A =
array([[  8,  33,  44,  18,  41, -39, -22],
       [ 20, -14,  43,   6,  21, -26, -12]])
The last entry, reading row by row? -12
The second entry on the main diagonal? -14
The top-left entry? 8
The entry just right of the largest entry -> 18
The 2nd largest entry? 43
The top-right entry? -22
The 2nd smallest entry is -26
The largest entry in the first column: 20

Questions about the row below.
1) Give the entry just right of the largest entry.
2) Give the entry just left of 9.
[ 35   5 -18 -24 -57   9 -19 -15 -17 -50]
1) 5
2) -57

X =
-41	-3	-7	34	-16	-30	-14	-15	8	13	-17	-18	11
-17	24	-17	8	-34	-12	48	-17	-15	-11	-9	-8	-22
-20	27	-13	22	-40	-27	42	-26	-12	1	-11	-14	-9
-22	-10	-7	0	-1	-18	7	-21	12	-17	3	-7	9
32	-33	-25	6	3	10	-28	-2	-17	-34	-3	-21	19
1	-15	16	-1	-8	-10	-16	-7	22	4	-10	-7	-3
-36	-19	-4	22	-6	-16	-29	-6	13	2	-16	-21	14
-40	14	6	-17	-15	-3	33	-1	12	-11	-9	1	-42
-48	-29	-21	18	11	-6	-30	-5	5	-18	-7	-23	26
-15	-26	-26	36	-1	-23	-32	-19	-4	-9	-7	-24	39
-38	-2	15	-6	-5	-9	-2	-1	25	5	-12	-2	-21
-13	-8	-14	1	-3	-12	10	-16	0	-22	2	-7	4
Rows and columns are numbered from 1.
The entry in the top-right corner is 11
Which number is the entry directly below the smallest entry? -15
Which number is the bottom entry of the column that holds the largest entry? 10
The entry directly above the largest entry -> -14
Which number is the entry in the top-left corner? -41
The entry just right of 32 is -33
The entry directly below -24: -2
Which number is the entry at row 2, column 1? -17
The bottom-right entry -> 4
Which number is the entry directly below -42? 26
Which number is the entry at row 1, column 3? -7
Which number is the entry at row 2, column 3? -17
The entry in row 1 and column 2 -> -3
The entry directly below -33: -15
The entry directly below the largest entry is 42
The largest entry is 48
The entry in row 3 and column 1 -> -20
The bottom-left entry is -13
Which number is the entry directly above -33? -10
The entry just right of 16 is -1
The entry just left of 25 is -1
The entry directly above the smallest entry -> -40
The entry just left of 18 -> -21
Which number is the entry in row 3 and column 2? 27

M = -41 51 53 -34 -31
The first entry from the right is -31
The 2nd entry from the left: 51

Read these off the array that follows. Rows and columns are numbered from 1.
1) Give the entry just right of the largest entry.
2) Give the entry in row 2 and column 2.
3) Give the entry in row 1 and column 2.
4) Give the entry in the bottom-left corner.
5) Give the entry at row 2, column 3.
6) Give the entry in the bottom-right corner.
7) Give the entry in row 1 and column 1.
8) Give the entry in row 2 and column 1.
24  73  27  33  75  60
60  20  65  42  22  51
69  60  58  44  28  66
23  35  12  16  26  23
73  52  55  47  31  54
36  64  48  37  24  70
46  64  48  40  37  69
47  55  73  81  87  32
40  71  20  42  80  59
67  15  69  48  17  45
22  29  12  23  31  16
75  67  55  52  62  41
19  52  24  25  32  74
1) 32
2) 20
3) 73
4) 19
5) 65
6) 74
7) 24
8) 60

Read these off the grid that follows. Rows and columns are numbered from 1.
1) The entry in row 1 and column 3?
2) The entry directly below the largest entry?
3) The entry in row 1 and column 1?
4) The entry at row 1, column 2?
5) The entry just right of 20?
6) The top entry of the column that holds the largest entry?
7) The bottom entry of the column that holds the largest entry?
8) The entry just left of 40?
8 -12 7 -13 1 60 -32 3 31 -3 15 16 -14 -37 -6
18 -12 2 -8 8 49 -37 -5 34 -13 12 17 -14 -40 -6
1 -9 13 -16 -4 56 -30 10 26 7 22 14 -13 -32 -7
7 -12 6 -16 1 56 -34 3 31 -3 19 16 -12 -33 -6
10 -11 5 -12 4 52 -35 0 35 -7 17 16 -15 -37 -6
14 -12 3 -11 6 53 -36 -2 33 -9 15 17 -12 -37 -6
34 -13 -5 1 13 40 -20 -18 41 -20 7 14 -16 -37 -13
35 -12 -6 2 14 32 -18 -19 44 -20 7 12 -15 -34 -14
-4 -9 19 -19 -7 59 -31 14 20 14 26 16 -16 -28 -8
58 -8 -16 7 10 12 7 -27 39 -11 10 10 -16 -14 -25
18 -12 2 -8 7 48 -32 -5 37 -11 12 17 -13 -38 -6
51 -7 -16 7 11 12 6 -25 43 -13 9 10 -14 -17 -24
1) 7
2) 49
3) 8
4) -12
5) 14
6) 60
7) 12
8) 13
